Moves between units:
ψ: z261->z443, z727->z521, z915->z809, z551->z132, z568->z918, z665->z48, z897->z760, z844->z622, z896->z314, z339->z91, z452->z163, z248->z447, z767->z321, z646->z376, z984->z915, z459->z825, z292->z775, z183->z146, z521->z695, z450->z551, z307->z585, z428->z374, z429->z441, z286->z935, z462->z512, z171->z816, z534->z429, z485->z963, z163->z727, z157->z928, z775->z787, z686->z826, z433->z608, z954->z428, z874->z878, z306->z183, z716->z941, z125->z433, z929->z257, z192->z352, z264->z894, z257->z972, z623->z309, z608->z189, z374->z548, z94->z791, z124->z192, z512->z415, z276->z923, z540->z10, z695->z697, z671->z973, z491->z686, z922->z465, z377->z501, z10->z328, z234->z157, z878->z301, z99->z450, z854->z588, z41->z882, z745->z306, z11->z391, z13->z798, z173->z382, z972->z23, z116->z767, z640->z94, z105->z462, z39->z675, z122->z984, z622->z398, z275->z954, z697->z670, z519->z677, z328->z258, z274->z42, z675->z640, z219->z44, z633->z124, z923->z125, z321->z842, z548->z891, z816->z459, z465->z116, z932->z623, z973->z847, z809->z945, z831->z276, z798->z731, z894->z922, z216->z854, z285->z292, z760->z11, z842->z801, z258->z940, z825->z452, z146->z122, z945->z874, z790->z624, z585->z194, z107->z587, z314->z99, z42->z985, z91->z240, z501->z173, z621->z983, z496->z360, z731->z929, z131->z959, z891->z665, z927->z274, z443->z39, z935->z831, z847->z386, z301->z123, z391->z339, z182->z442, z853->z496, z963->z421, z334->z216, z352->z275, z441->z745, z983->z285, z928->z646, z44->z307, z123->z131, z87->z491, z670->z844, z442->z485, z194->z286, z415->z564, z624->z22, z564->z621, z376->z13, z360->z633, z985->z107, z269->z182, z386->z519, z398->z853, z23->z264, z132->z41, z48->z534, z447->z234, z918->z927, z826->z880, z22->z377, z940->z754, z382->z568, z588->z248, z882->z932, z587->z716, z421->z790, z801->z896, z240->z269, z880->z540, z787->z334, z754->z219, z941->z105, z189->z261, z309->z171, z677->z87, z959->z671, z791->z897
β: z261->z608, z727->z452, z915->z122, z551->z99, z568->z173, z665->z548, z897->z94, z844->z697, z896->z842, z339->z11, z452->z459, z248->z854, z767->z465, z646->z157, z984->z146, z459->z171, z292->z983, z183->z745, z521->z163, z450->z314, z307->z219, z428->z275, z429->z48, z286->z585, z462->z941, z171->z623, z534->z665, z485->z182, z163->z825, z157->z447, z775->z285, z686->z87, z433->z923, z954->z352, z874->z809, z306->z441, z716->z107, z125->z276, z929->z798, z192->z633, z264->z972, z257->z731, z623->z882, z608->z125, z374->z954, z94->z675, z124->z360, z512->z105, z276->z935, z540->z826, z695->z727, z671->z131, z491->z677, z922->z264, z377->z624, z10->z880, z234->z248, z878->z945, z99->z896, z854->z334, z41->z551, z745->z429, z11->z897, z13->z646, z173->z377, z972->z929, z116->z922, z640->z39, z105->z716, z39->z261, z122->z183, z622->z670, z275->z192, z697->z521, z519->z847, z328->z540, z274->z918, z675->z443, z219->z940, z633->z496, z923->z831, z321->z116, z548->z428, z816->z309, z465->z894, z932->z41, z973->z959, z809->z984, z831->z286, z798->z376, z894->z23, z216->z787, z285->z621, z760->z791, z842->z767, z258->z10, z825->z816, z146->z306, z945->z915, z790->z963, z585->z44, z107->z42, z314->z801, z42->z927, z91->z391, z501->z22, z621->z415, z496->z398, z731->z13, z131->z301, z891->z374, z927->z568, z443->z189, z935->z194, z847->z671, z301->z874, z391->z760, z182->z240, z853->z622, z963->z442, z334->z775, z352->z124, z441->z534, z983->z564, z928->z234, z44->z754, z123->z878, z87->z519, z670->z695, z442->z269, z194->z307, z415->z462, z624->z421, z564->z512, z376->z928, z360->z853, z985->z274, z269->z91, z386->z973, z398->z844, z23->z257, z132->z450, z48->z891, z447->z588, z918->z382, z826->z491, z22->z790, z940->z328, z382->z501, z588->z216, z882->z132, z587->z985, z421->z485, z801->z321, z240->z339, z880->z686, z787->z292, z754->z258, z941->z587, z189->z433, z309->z932, z677->z386, z959->z123, z791->z640
δ: z261->z935, z727->z623, z915->z429, z551->z767, z568->z421, z665->z192, z897->z189, z844->z825, z896->z894, z339->z675, z452->z882, z248->z285, z767->z257, z646->z216, z984->z534, z459->z132, z292->z105, z183->z891, z521->z309, z450->z116, z307->z540, z428->z496, z429->z954, z286->z258, z462->z274, z171->z450, z534->z275, z485->z11, z163->z932, z157->z787, z775->z462, z686->z671, z433->z585, z954->z853, z874->z306, z306->z548, z716->z568, z125->z307, z929->z234, z192->z844, z264->z376, z257->z157, z623->z314, z608->z194, z374->z360, z94->z433, z124->z670, z512->z42, z276->z219, z540->z386, z695->z171, z671->z809, z491->z959, z922->z798, z377->z182, z10->z519, z234->z775, z878->z183, z99->z465, z854->z621, z41->z842, z745->z374, z11->z443, z13->z588, z173->z485, z972->z928, z116->z929, z640->z125, z105->z927, z39->z276, z122->z48, z622->z452, z275->z398, z697->z816, z519->z301, z328->z677, z274->z22, z675->z923, z219->z826, z633->z697, z923->z44, z321->z972, z548->z633, z816->z551, z465->z731, z932->z896, z973->z945, z809->z441, z831->z754, z798->z248, z894->z13, z216->z564, z285->z941, z760->z261, z842->z23, z258->z87, z825->z41, z146->z665, z945->z745, z790->z91, z585->z10, z107->z173, z314->z922, z42->z377, z91->z640, z501->z442, z621->z587, z496->z521, z731->z447, z131->z984, z891->z124, z927->z624, z443->z831, z935->z940, z847->z874, z301->z146, z391->z39, z182->z897, z853->z727, z963->z391, z334->z415, z352->z622, z441->z428, z983->z716, z928->z334, z44->z880, z123->z122, z87->z131, z670->z459, z442->z760, z194->z328, z415->z985, z624->z240, z564->z107, z376->z854, z360->z695, z985->z501, z269->z791, z386->z878, z398->z163, z23->z646, z132->z321, z48->z352, z447->z292, z918->z790, z826->z973, z22->z269, z940->z491, z382->z963, z588->z983, z882->z801, z587->z382, z421->z339, z801->z264, z240->z94, z880->z847, z787->z512, z754->z686, z941->z918, z189->z286, z309->z99, z677->z123, z959->z915, z791->z608

The rows follow the links: the fewer symbols apart two units are, the more alike their rows tend to be.

Each row is also shifted at random along 5 hidden directions that mean nothing.

Name the unit of each row.
[-27 -24 -10  15   7  -6  -7  13   4  -7   3   4  -1 -16   3  14  -5 -21  -1  -8  20 -14  -4 -20  20  -1  -5 -13  -2  10  25 -10 -11   0  -3 -11  20 -11  -1  18  -6  -2] -> z928
[  5 -13  -6   2  22  -1  -8   0  -5   4  -7  10  -4  17  -9  28   1 -11 -13  -7   6 -10 -16  -9  15  -3   8 -15  -5   9  20   7   4   1 -10 -18  -5 -16  -9  26  -9   5] -> z646
[ 25 -18  -3  22   6  -8   6  15  21   4   2  -1  15 -13  15   5  -1  -1   1 -15  -8 -19   8  -2   9   6  -1   7  14   6  11   1  -7  -1  -7   0   8 -10   7  -5   6 -18] -> z398
[ -6  12   9 -13   8  -4  -9   8   5  21  18  -2 -10  22 -13   5   9  12 -11   5   1   2  11   0   3  -6  -8   9 -25  15 -17  -4   2  -3  12 -24 -27  15  -8  45 -15   0] -> z276
[-31  18   8   0 -13  -4  10  -3   1  -5   7  -8   2 -24   3 -18   3   9   9   7  -9  14   6  10 -12   2   1   3   2 -11 -26 -13   4  -1   7  10  13  20  -1 -13   6   1] -> z880
[-25  10   4  11   3  -8  15   2   6  -2  -2  -5  10 -22  11  -6   4   8   8  -8 -21   1   2  16  -5   6  16   0  12 -10 -16  -8   6   1  -8   6  19   8   0 -11   9  -5] -> z441
[ 60   1  10  -7  -8 -10   5  -6   8   9  -5  -4  11   2   3  -1  -8  17  -2   2 -24   2  -2  10 -15  10   7   6  10 -15 -14  17  21  -5  -4  10  -5   0   4 -28  -5  -4] -> z534
[  4  -2  -5   0 -17   8  -3  -8 -12 -14   4   4  -7 -12  -7  -7   0 -13  -1  10  23  10  -4 -14   3  -5 -16  -7   1   1   4 -10 -16   3  14  14   8   4  -6 -15   6   9] -> z173
[-11  10  -8  -3  31  11   8 -11 -22 -15 -25   5  -9  11  -4  12   6 -10  11  -6  -9   4 -23  14   1  -7  31 -21   1 -11  16   2  15   4 -23 -14   9 -16  -4  19   6  13] -> z894
[-12 -13   5  11 -11 -23  -2  20  24  10  12  -9  13 -22  17  -3 -12   6   2 -10  -7 -14  16  -3   2  12  -1   9   2   0  -5  -4   1  -6  -1  -2  17   6  10  -3  -9 -14] -> z891
[ 13  -6  -4  10  10  -4   8  -5  -2  -5 -15   4   8  -7   7  11  -2  -3  -1 -10 -13  -6 -14   7   3   6  21 -10  17  -9   8   6   9   2 -17   5  16 -12  -1 -16   6   1] -> z816
[-25   4  -1  -6  -1  -2   2   0  -1   0 -17  -6   6  10  18  -9  -8   7  13 -11 -16  -4   5  18 -10   9  24   9   8  -8   3  11   7   0 -19   5   5  -8  17 -16   4   1] -> z670
[ 12 -15  -3 -12 -20 -11 -15   7   0  -5 -11 -10   0  -2  17 -13 -27  -4  17  -5   8  -5   6  -3  -9  11   8   2  -4 -11  17  10   9  -6 -13   3  17  -8  25 -16 -13   6] -> z551
[-26   7  10   6  20 -10   5  14  15  16  21  -3  -1  -5  -9   9  13  10  -7   2 -10  -2   8  -1   6  -6  -9   1 -15   8 -19 -13   6  -3  10 -25  -9  15 -11  45 -10 -12] -> z10
[-12   5  -3 -15 -20  16 -10 -14 -14   2   0   7  -6  28  -7  -6   1  -1 -13   8  17   7   2  -3  -1  -2 -11  11   1  12  -2  10 -18   6  11  18 -25   1  -2 -22   5  12] -> z22
[ 32  -6  -1  11  -2  12   6  -1   3 -10  13   3  -4 -16 -14  -4  10  -8  -1  15  15   6  -2 -17   5 -13 -33  -4   0   3   5 -10 -11   2  22   5  -6   2  -9   1   8  -8] -> z182
[ -6 -26 -10   9 -12   5 -12   9   5  -4   4   4   0   1   4  -1  -8 -16  -2  -3  28 -14   7 -22  13   0 -23   6   2  15  28   2 -24   1   7   6  -2 -14   8  -8   1  -6] -> z787
[ 41   6   4  24  27  -5  24   0  11   0   2   3  12 -23  -3  16  18   6  -6  -6 -27  -2 -11  10   5  -2  10 -12  16  -7 -14  -9  10   2  -4  -4  11   1 -17   6  11 -13] -> z745
[-24  21   7  -1  13  -6   2  -1   2  24   8   6   4  21  -3  15  15  17 -23 -10 -18  -3   5  18   7   4  18   9   0  15 -30  -1  -3   4  -2  -8 -17  15 -16  18   1   1] -> z847
[-29  -9  -4   6  11 -15  -3  12   2  -6  -7  -5   0 -19  12   5 -10  -8  13 -12  -2  -9  -2   0   5   5  20 -13  -5  -7  11  -9  11  -4 -18 -16  30  -5   7  20  -9   1] -> z309
[-11   6   7   7  -3  -1   8   2  12  11  15   0   7  -5  -3  -2  11  12 -10   4  -8   1  10   1  -1  -1 -15  12   3   6 -19  -3  -5   0  14   5 -14  11  -7  -4   4 -11] -> z328
[  4  11   5  -6  -1   4   4  -6  -6  -5   9  -1  -9 -10 -17  -4   7   1   1  17   4  16  -6  -5  -6  -9 -13  -9  -9  -7 -13  -9   7  -2  15  -2  -2  12 -11   9  -3   4] -> z791
[  8  -4  -6   3 -28  11  -1  -8 -10 -21   5   1  -5 -23  -2 -19  -2 -14   6  12  27  11   0 -14  -2  -3 -22  -3   7  -2   5 -13 -22   3  16  26  14   6   0 -34  11   7] -> z377
[ 23 -13  -5  22   1  -1  11   6  16   0  -5   3  18  -9  17   1   1  -1  -1 -15 -10 -16   5   3   6   8   1   8  25   3   9   5 -11   3  -7  14   7 -12   6 -28  16 -16] -> z622
[-31   7   6   8   6 -16   9  17  14  -5   8 -15   1 -34  13 -15  -1   5  23  -4 -14   1  12   8  -8   2   6  -1  -7 -13 -11 -19  14  -6  -4 -14  27  13   9  21  -3 -10] -> z183
[ 19   9   4   7  -9   5   8  -1   5  -1  14  -1   1 -14  -5 -11  11   4  -1   8   3   8   8  -2  -1  -5 -18   6   3   4 -15 -12 -12   2  17   9  -4  14  -7  -6   9  -7] -> z286
[ 34  13   7   0   2   0  15 -10   2   3  -8  -1  10  -1   2  -3   5  15   0   0 -28   6  -4  20 -13   5  14   4  16 -14 -19   9  15   1  -6  14  -2   2  -2 -27  10  -3] -> z306
[  7  16   7 -12   0   3  -2 -12  -8  13   9   6  -5  20 -17   9  10  10 -19   9  -1  10  -3   3  -1  -4  -4   2  -8   7 -22   3   1   2  12  -1 -24  13 -17   7  -4   8] -> z443
[ -5  -4   4   4  -5 -19  -1  11  15  11   4  -5  11  -8  13   2  -8   9  -2 -10 -12 -10  10   5  -1  12  10   6   2  -1  -9   1   5  -4  -7  -2  10   5   6  -3  -8  -6] -> z548
[-12 -14  -8   7  11  -1   0   3  -5 -15 -10   2  -4 -14   0   8  -5 -17   9  -3   8  -5 -13 -10   7  -3   6 -19   1  -5  23  -4   5  -1 -10  -9  20 -14   1  10  -2   3] -> z731
[  1  -9  -6  11  -1  -4   5  -2   0  -7 -13   3  10 -11  12   6  -7  -5   1 -12  -8  -8  -8   4   3   9  17  -6  20  -7   9   6   0   2 -15  13  20 -11   4 -28   7   1] -> z171
[-10  22   5   1  13   0  10  -1   2  12   1   0   5  11   4   1  15  15  -5  -8 -22   1   6  23  -2   1  18   9   4   5 -24  -2   1   4  -6  -4 -10  10  -6   9   8  -2] -> z874
[-18  -7   2   7 -16   7   1   0   9   2  17   3   3  -6  -7  -6   5   0 -10  11  13   2   8 -16   3  -4 -34  11   4   9  -3  -2 -19   1  24  14 -16   5  -5 -15   6 -10] -> z11
[-35  -3 -12   8  -9  22   6 -14 -15 -22 -12   9  -1  -4   0  -8   5 -15   4   2  15   6  -9  -4   3  -5  -7  -3  19   0  16  -1 -22   9   3  26   4 -10  -1 -36  24   6] -> z415
[-57   5   0   0 -12   8   0   1  -2  -8  11  -3  -7 -11  -4 -16   5  -3   7  11  14   9   8  -7  -3  -7 -19   4  -6   2  -4 -13 -12   1  15   5  -1  11   1   0   5   0] -> z339
[  1  -3  -8  -3  14  16  -3  -6 -13  -7 -10   7  -9  18  -9   9   5 -12  -1   2  11   1 -11  -5   6  -9   0  -8  -4   6  19   4  -4   4  -2  -7 -10 -13  -4  13   4   6] -> z285
[ 28 -17  -4  -7   0   2  -8  -7  -5  -1 -13   5  -1  16  -3  11 -12  -6  -4   1   5  -4 -13  -8   0   2   1  -6   3  -4  21  20   9  -1  -7   2  -6 -20   4 -13  -7   4] -> z798
[ 21  13  11 -12 -15   1   3  -3   3  -1   8 -10  -3  -6  -5 -21  -1  14  10  16  -6  16   8   5 -19  -2 -14   9  -7 -13 -19   1  12  -5  13   5 -10  14   5  -8  -2  -3] -> z754
[  3  10   3 -12  19  -7  -3   5  -1  11 -13  -5  -2  24   9   4  -3  11   7 -12 -21  -7   3  20  -6   6  30   4  -8  -3  -1  10  19  -3 -23 -20  -5  -5  11  24  -9   3] -> z853
[-25  10   6   6   0   7   8  -6  11  22  11   9  12  23  -5   8  17  17 -27  -2 -13  -4   8   9   5   1 -10  21  14  18 -22   9 -16   6  13  13 -35   7 -13 -16  12 -11] -> z258
[-38  -3  -1 -18 -13   2 -16  -3 -11  -4   1  -2 -13   8  -8  -5 -11  -7   4  11  21   8  -2 -12  -4  -3  -9  -4 -17  -1   9   1   2  -3   6  -4  -3   1   4   7 -14  12] -> z42
[-28   2  -9  -7   2   7  -4  -5 -14  -9 -22   1  -2  14  12  -5  -7  -6  11 -11   0  -3  -3  11  -3   5  25  -1   5  -3  16   7  -1   4 -21   4   8 -14  13 -10   6  11] -> z842
[-24  -6   5   4 -17 -16  -1   9  18  12   5  -6  16  -7  18  -6 -10  12  -3 -10 -11 -11  16   6  -4  15   3  16  11   0 -10   6  -2  -3  -3  11   5   5  11 -26  -2  -9] -> z48
[ 27   0  12 -12 -20 -12  -2  11  17   7   7 -19   4  -6  12 -26 -15  18  19   7 -11   3  21   5 -23   8 -10  19  -8 -14 -11   7  15 -10   4   1  -3   9  23 -10 -11 -11] -> z915

In each set, the symbols that take the first to the second take the third to the fourth, perhaps in another order. Give the fourth.
Answers are names.
[-28   1  -9   9  13  17   8 -11 -16 -20  -7   9  -8  -8 -11   6  12 -17   1   4  11   7 -18  -6   9 -12  -2 -17   6  -1  13  -9  -8   6   1   4   7  -8 -12   1  15   6]
: [ -9   7   5 -10   3  10  -2  -7  -2  10   9   4  -7  22 -17   3   9   7 -12  13   4   7   0  -4  -1  -9 -17   6  -8   7  -8   6   0   0  15  -3 -31   4  -9  10  -2   0]
:: [ -9   1 -13   2  -3  23   3 -17 -20 -15 -17  13  -1  13  -1   1   5 -14  -5  -2  12   2 -12   2   6  -3   5  -3  18   5  16   5 -21  11  -4  23  -3 -13  -3 -31  22  11]
: z421

[ 18  -6   9  12   3 -16   0  14  25  24  25   1  11  -4  -4  15   7  12 -22  -3  -7 -11  12  -8  11   3 -16   9  -3  15 -18  -4  -3  -3  14 -10 -13  13 -11  18 -10 -17]
: [-18  23   4   3   7  -4  12   4   0   0   2  -6   1 -12   8 -10  10  10   9  -6 -17   6   8  20  -6   1  17   3   0  -4 -23 -15   2   2  -5  -2  12  16  -2   9   8   0]
:: [ -3   9  10 -12  -9  -1  -2   5   9  10  14 -10  -3   5  -3 -15   1  15   5  11  -4   8  14   2 -13  -2 -16  14 -13  -2 -16   1   6  -6  13  -5 -18  14   6   9  -8  -6]
: z491

[ -9   7  -8  15  24  16  12 -15 -20 -16  -4  17  -8 -11 -20  22  21 -18 -13   3   9   8 -28  -6  18 -14   4 -27   7   4   4 -16  -8   9   3  -1  10  -3 -30  12  15  10]
: [ 29  -5  -5  11   7  12   1  -7  -6  -1   8  14  -3   2 -17  18  13 -12 -21   5  17   0 -12 -16  18  -9 -17 -10   3  15   5  -6 -17   6  14   2 -10  -1 -22   6   6   2]
:: [  3 -23  -7  10  15   0  -2   9   7  -3  -5   2   1   0   1  11  -5 -12   3  -6   7 -13  -5 -14  11  -2  -6  -6   0   3  29   5   1  -3  -6 -13   3 -19   5  15  -4  -9]
: z798

[  6   6   6  -3 -10  -2  -3   2   4   8  18   0  -3  -4  -9  -3   4   4 -10   9   8   6   7  -7   1  -2 -17   5  -9   8 -16  -9  -7  -1  17  -1  -9  16  -8   7  -5   0]
: [-16  13   8  -9 -10   1   0   4   4   5  12  -8  -4   1  -2 -18   3  11   6  10  -1  10  15   3 -11  -3 -13  13 -10   0 -17  -5  -1  -2  12  -1 -12  16   4   6  -2  -4]
:: [ -1 -30 -13  35   6  12   6   9  12 -10  10  12   6 -20  -3  12   9 -24  -9  -3  25 -15  -1 -29  27  -9 -35  -5  15  20  31 -11 -33   6  14   6   3 -16  -9  -2  16 -18]
: z985

[-16  15   8  -8  12  -5   2   5   8  20   2  -5   4  21   4  -1   6  20  -2  -6 -22  -2  12  20  -7   4  12  15  -6   3 -19   7  10  -2  -6 -12 -19   7   4  18  -4  -6]
: [ 27  11   3  17   2  -6  18   7   8 -10   9  -8   6 -41   8 -14   9   2  15  -1 -11   6   6   7  -4  -1   1  -3   6  -9 -16 -23  -1   0   3   3  27  15  -2   0  12 -10]
:: [-17 -16  -9   5  12  -1  -7   1  -3   0  -7   9  -1   8  -3  20  -3 -13  -9  -8   9 -11 -11 -10  14  -1   6 -11   1   8  21   5  -2   1  -8  -9   3 -15  -4  12  -5   3]
: z929

[ 24  12   9  -3  -8  -4   5  -8   4  15   6   3   9   7  -4   3   6  17 -17   2 -15   4   3  10  -4   6   2   9   8   2 -28   7   1   1   7  12 -13  12 -10 -19   2  -1]
: [ 32  -4  13 -11 -10 -17  -4   7  18  16   4 -12   8   6   7  -6 -14  19   5   2 -19  -3  11   5 -16  10  -1  13  -5 -11 -11  17  23 -10  -1  -3 -11   3  14  -7 -16 -10]
:: [-35  10   4   6  -7   2   7   5   8   1  15  -4   1 -13   1 -15  10   6   3   4   0   5  15   2  -2  -4 -15  11  -1   4 -17 -14 -13   1  13   5  -3  16  -1   1   8  -8]
: z123

[ 31  -6  -4  -3 -15  15  -5 -19 -10   2  -1  16   1  22 -15  10   3  -4 -26   8  16   2 -10 -12   6  -1 -16   4  14  13   3  14 -19   6  14  24 -25  -5 -14 -35   8   7]
: [ -7   4   4 -34 -21   0 -23  -3 -17  -4   1  -9 -21  14  -9 -16 -18  -2  12  17  21  15   2 -10 -15  -3  -7  -2 -30  -8   2   3  12  -7   6  -8  -6   7  11  13 -23  19]
:: [ 16 -10 -10   6   3   6   1  -3  -4  -7 -16   6   5   7  10   4  -4  -9   2 -11   1  -9  -6   2   5   4  12  -2  15   1  20   8  -7   4 -14   9   7 -18   6 -18   9   2]
: z842

[-30  -8  -9  -7  -6  12 -11  -2  -9  -4  -7   4  -7  21   1  -4  -5 -10   1   0  19  -3   3  -7   4  -2  -6   5  -3  10  21   7 -14   2  -1   2 -11 -12   8  -2   1   6]
: [-24 -10  -5  10   4  -3  -4  10  -2 -16  14  -1 -13 -34 -10   3   1 -22   7   9  27   3  -6 -25  13 -12 -18 -22 -16   2  12 -27  -6  -1  11 -15  25   5  -9  33  -7   2]
:: [  4  10   9   1   6 -12   9  11  10  -5   4 -16  -1 -28   7 -16  -1   9  25   2 -17   7   7  10 -14   1   7  -4 -10 -19 -12 -13  22  -8  -4 -14  21  12  10  19  -5  -8]
: z192

[ 16  12  -3  -5  -6  22   5 -18 -16  -9  -3   7  -6  11 -13  -6  12  -2  -5  13   8  14  -7   0  -3  -9 -11   1   6   1  -4   1 -12   7  12  17 -16   1  -9 -18  15   8]
: [  7   1   4 -10 -25   9  -2  -4  -2 -11   8  -8  -7 -11  -7 -25  -5   0  14  21  15  15   6 -12 -15  -7 -30   5  -7 -10   0  -2  -2  -4  20  13  -5   7   8 -18   0  -1]
:: [  2   3   1 -16  -3   3  -4  -7   0  16 -19   0  10  43  13  -1  -8  17  -4 -11 -21  -8   5  22 -11  13  22  21  12   0   1  32   8   1 -19   9 -25 -14  16 -26   2   1]
: z727

[ 66   1  -2  -5  -7  18  -1 -22 -13  -2  -2  14  -4  19 -18   8   8  -3 -20  12  12   9 -14  -8   3  -7 -16  -1   9   6   0  11 -11   6  14  18 -24  -4 -16 -23   9   8]
: [  0  24   4  -8  -1  10   7 -20 -18  -2   1   7  -6   6 -16   2  14   6 -13  10  -5  19 -12  10  -5  -6   5  -6   2  -2 -25  -3  -1   5   9  10  -9  14 -20  -9   8  14]
:: [-30  19   8  -5 -17  -5   4  -5  -1   3   5  -5   4 -11   5 -14   1  12   0   3 -11  10   8  14 -11   6   7   8   4  -6 -29  -6   0   0   5  14   6  19  -1 -21   4   4]
: z306

[  2   9   6   1 -15 -11   2  10  11   3  12 -11   4 -20  11 -18  -3  10   9  -1  -6   2  17   6  -7   6  -1  10  -3  -3 -20 -12  -1  -3   5   2  12  18   7  -3  -2  -5]
: [-19  10   4  -2  -1 -11   4  -2   2   9  -6  -1   9   3  11   2  -2  12  -4 -11 -21  -3   2  19  -5  12  25   5   9  -4 -16   5   7   1 -13   5   7   5   2 -13   1   3]
:: [ -7  -2   7  -4  -9  -5  -5   6   6   2  20  -5  -7 -14 -11  -6  -1   1   0  15  12   7   6 -15  -3  -6 -26  -1 -15   0  -9 -10   2  -5  20  -6  -3  13  -4  15 -12  -3]
: z219

[-46 -23  -9   7  -1  -5 -12  10   4   0   0   4   0   1   6  11 -10 -14  -5  -9  19 -16   1 -16  16   3  -3  -4  -2  12  24   1 -12   0  -5  -7   9 -12   4   8  -7   0]
: [-25 -17 -10   7 -11   6  -6  10   0 -21   2  -4  -7 -21   5 -15  -9 -21  19   4  29  -2   5 -20   4  -5 -20  -4  -5   0  28 -12 -15  -1   6   2  18  -7  13   1   3  -2]
:: [ 19  -9  -5   0   6  -5  -5   0  -2   3 -13   5   4  13   7  14  -7  -3  -5 -12  -4 -10  -7   3   6   7  19  -4   7   2  12  11   3   0 -17  -2   4 -13   3  -4  -3   5]
: z894

[ 12 -18  -3  -3   1 -13 -14  12   7   7  -4  -2   2  10  10   8 -16  -4   1 -11   4 -16   4  -6   5   8   8   0  -6   4  18  10   4  -4 -12 -12   4 -12  12  11 -16  -1]
: [  0 -18  -5  -5   8   5 -10  -1   3  12 -11   8   4  39   0  15  -7  -1 -11  -7   1 -15  -3  -4   6   2   0   7   3  10  24  28   0   0  -9  -4 -27 -24   7  -4  -5  -4]
:: [-14 -13  -1  12  21 -13   1  15  13   3  -2  -3   4 -10   8  14  -4  -3   6 -12  -9 -15  -1  -1   8   3  12  -9  -3  -2  13  -3  13  -4 -14 -22  15 -10   5  28  -9 -10]
: z99

[  1 -10  -1   3 -24 -13   0  17  11 -19  -5 -21   4 -39  28 -36 -23  -4  39  -4   1  -3  17   1 -16  11   2   4   2 -22  11  -9   6  -8  -9   8  40   2  33 -22  -1  -6]
: [ -5  -1  -2 -14  15  -9 -12   2  -8   9 -15   0  -4  24   5  14 -10   1   1 -12  -7  -7  -6   9   1   5  30  -6 -10  -1   8  12  17  -3 -23 -19   1  -9   6  21 -16  11]
:: [ 52  -8  -8   1   9   6  -1 -10 -16 -17 -13   7  -8  -5  -9  12  -3 -17   1   3  10   4 -22  -9   5  -5   7 -22   2  -7  18   0   5   2  -7  -2  14 -13  -7   0   0  11]
: z716

